Below is a small trained network, with its code and all its weights. Each question gives an input and a target symbol and asks what happens when units are switched off, that is, made to give their printed mean instead of their output.

import numpy as np


def w(rows, s, z=0):
    codes = np.array(rows[::2]) - 128.0
    scale = np.full(codes.shape[1], s)
    scale[-1] = z or s
    return codes * scale


def f(y):
    return np.maximum(y, 0)


def softmax(a):
    e = np.exp(a - a.max(-1, keepdims=True))
    return e / e.sum(-1, keepdims=True)


def log_softmax(a):
    a = a - a.max(-1, keepdims=True)
    return a - np.log(np.exp(a).sum(-1, keepdims=True))


def net(x, mask):
    ids = ['βγδεζηθλμξπστφψω'.index(c) for c in x.split()]
    T = len(ids)
    res = E[ids] + P[:T]
    u = 0
    for l in range(2):
        q, k, v = (res @ M[l].T for M in (Q, K, V))
        z = softmax(np.where(np.tri(T) > 0, q @ k.T / 4**0.5, -1e9)) @ v
        res = res + np.where(mask[u], z, O[l][:, -1]) @ O[l][:, :-1]
        u += 1
        y = f(res @ A[l][:, :-1].T + A[l][:, -1])
        res = res + np.where(mask[u : u + 4], y, B[l][:, -1]) @ B[l][:, :-1]
        u += 4
    return log_softmax(res[-1] @ U[:, :-1].T + U[:, -1])


Q, K, V, O, A, B = {}, {}, {}, {}, {}, {}
E = w([
[70,51,200,129],'β',
[111,88,69,181],'γ',
[161,85,135,156],'δ',
[76,53,194,151],'ε',
[188,194,112,60],'ζ',
[126,49,110,135],'η',
[165,85,138,182],'θ',
[130,87,172,110],'λ',
[86,113,132,89],'μ',
[103,74,116,113],'ξ',
[149,108,153,135],'π',
[99,254,127,110],'σ',
[148,118,49,200],'τ',
[116,129,143,99],'φ',
[167,86,40,55],'ψ',
[108,171,101,207],'ω',
],0.009)
P = w([
[143,104,93,114],'0',
[140,146,138,168],'1',
[83,167,135,115],'2',
[173,70,140,57],'3',
[170,164,161,196],'4',
[62,150,111,112],'5',
[199,52,154,91],'6',
[182,171,142,215],'7',
[25,129,96,99],'8',
[252,50,179,113],'9',
],0.017)
Q[0] = w([
[97,134,113,194],'L0H0',
[78,159,110,90],'L0H0',
[202,120,143,116],'L0H0',
[181,11,126,41],'L0H0',
],0.011)
K[0] = w([
[157,98,146,146],'L0H0',
[142,144,96,189],'L0H0',
[76,125,159,111],'L0H0',
[9,117,68,74],'L0H0',
],0.012)
V[0] = w([
[148,208,39,103],'L0H0',
[175,217,74,117],'L0H0',
[234,209,31,84],'L0H0',
[154,1,110,21],'L0H0',
],0.0054)
O[0] = w([
[127,183,83,82,193],'L0H0',
[177,197,111,121,184],'L0H0',
[253,168,67,120,166],'L0H0',
[176,39,177,58,8],'L0H0',
],0.0077,0.0011)
A[0] = w([
[144,74,81,92,155],'L0N0',
[230,2,106,75,252],'L0N1',
[129,145,211,185,187],'L0N2',
[119,114,105,160,98],'L0N3',
],0.0078,0.0039)
B[0] = w([
[151,137,132,87,167],'L0N0',
[107,254,251,94,254],'L0N1',
[149,102,91,159,176],'L0N2',
[131,113,107,201,132],'L0N3',
],0.0073,0.0086)
Q[1] = w([
[106,95,69,207],'L1H0',
[100,178,185,89],'L1H0',
[133,198,253,67],'L1H0',
[177,83,163,186],'L1H0',
],0.0056)
K[1] = w([
[191,125,185,194],'L1H0',
[69,148,65,104],'L1H0',
[1,123,70,137],'L1H0',
[135,83,165,98],'L1H0',
],0.0083)
V[1] = w([
[1,194,62,74],'L1H0',
[109,167,124,55],'L1H0',
[122,167,130,156],'L1H0',
[103,93,146,85],'L1H0',
],0.0085)
O[1] = w([
[80,131,2,90,255],'L1H0',
[158,114,81,3,231],'L1H0',
[164,135,100,187,183],'L1H0',
[108,24,153,54,104],'L1H0',
],0.0089,0.0052)
A[1] = w([
[156,177,169,128,207],'L1N0',
[171,143,98,65,2],'L1N1',
[105,102,89,38,157],'L1N2',
[152,99,255,122,41],'L1N3',
],0.011,0.0015)
B[1] = w([
[128,238,112,191,211],'L1N0',
[192,64,156,131,236],'L1N1',
[85,47,133,146,255],'L1N2',
[70,121,113,255,205],'L1N3',
],0.0078,0.0091)
U = w([
[149,78,141,112,73],'β',
[47,117,123,128,134],'γ',
[123,40,140,86,137],'δ',
[91,65,147,139,21],'ε',
[152,95,167,101,104],'ζ',
[85,89,122,110,188],'η',
[134,69,152,170,200],'θ',
[173,154,143,66,85],'λ',
[61,190,88,72,229],'μ',
[96,233,117,145,152],'ξ',
[116,85,148,164,250],'π',
[195,179,129,127,71],'σ',
[111,159,127,169,180],'τ',
[128,142,115,117,45],'φ',
[173,2,7,129,150],'ψ',
[147,146,167,147,27],'ω',
],0.0097,0.0027)

Each question gives the input, a string of symbols that net reads in full, and the target symbol t.
The units are the heads (4 rows each of Q, K, V and O) and the neurons (one row each of A and B). Each row of codes is followed by its name. A weight is (code - 128) times the scale printed after its matrix; where a second scale follows, it is the last column's (O, A, B and U).
mask holds one flag per unit, layer by layer, with each layer's heads first. A switched-off unit (its flag False) gives its mean, the last column of its rows in O or B, instead of its output. The means were averaged over made-up inputs and are rounded, as every weight is.
A unit's drop is (log p(t) with every unit on - log p(t) with that unit switched off) / (log p(t) with every unit on - log p(t) with every unit switched off).
The circuit of an input: a set's keep is (log p(t) with only the set's units on - log p(t) with every unit switched off) / (log p(t) with every unit on - log p(t) with every unit switched off). Starting from all 10 units, units are removed one at a time, each time the one whose removal leaves the highest keep (on an exact tie, the one counted first), for as long as the keep stays at least 0.8.
circuit, biggest first: the units of the circuit, biggest drop first
k most important neurons: the k neurons with the biggest drops, biggest first
top k neurons in layer l: the k neurons of layer l with the biggest drops, biggest first
input σ σ ω φ η ζ ζ ζ σ ω, target ψ: circuit, biggest first -> (L1H0)
input σ σ ζ μ τ τ λ λ ζ μ, target λ: circuit, biggest first -> (L0N1, L1H0, L0H0, L1N3)
input η δ ζ θ, target λ: 2 most important neurons -> (L0N1, L1N1)
input ξ η λ ζ β σ ε φ ζ η, target λ: circuit, biggest first -> (L0N1, L1H0)
input β ξ μ ξ, target δ: circuit, biggest first -> (L1H0, L0H0, L1N0)
input μ ω η β ζ θ λ, target ξ: circuit, biggest first -> (L0N1, L1N0)
input μ θ ω ω γ σ σ, target ψ: circuit, biggest first -> (L1H0, L1N1)
input τ μ σ μ, target ψ: circuit, biggest first -> (L1H0, L1N2)
input σ φ ψ μ θ ζ δ, target λ: circuit, biggest first -> (L0N1, L0H0)
input η β σ σ θ ε λ ψ μ ψ, target δ: circuit, biggest first -> (L1H0, L0N1, L1N2, L1N1)
input ω γ θ σ, target ξ: 3 most important neurons -> (L0N1, L1N0, L1N2)
input π γ β σ ψ θ β ω γ, target ξ: top 2 neurons in layer 1 -> (L1N2, L1N1)
input σ ζ φ θ σ ψ λ λ μ σ, target δ: 2 most important neurons -> (L0N1, L1N2)
input β β θ μ, target ξ: circuit, biggest first -> (L0N1, L1H0, L1N0, L1N3)
input σ σ σ η, target ψ: circuit, biggest first -> (L1H0, L1N1)
input μ ζ δ η λ β γ β σ φ, target ψ: top 2 neurons in layer 1 -> (L1N2, L1N1)
input β μ θ φ, target ξ: top 2 neurons in layer 0 -> (L0N1, L0N2)
input θ ψ μ σ, target δ: 2 most important neurons -> (L1N2, L1N1)
input μ β ψ, target ψ: top neuron in layer 1 -> (L1N2)
input σ σ σ γ, target ψ: 2 most important neurons -> (L1N1, L1N2)
input λ ω ζ μ β σ π, target ψ: top 3 neurons in layer 1 -> (L1N1, L1N2, L1N0)
input γ ω γ θ σ μ ζ τ, target σ: most important neuron -> (L1N2)
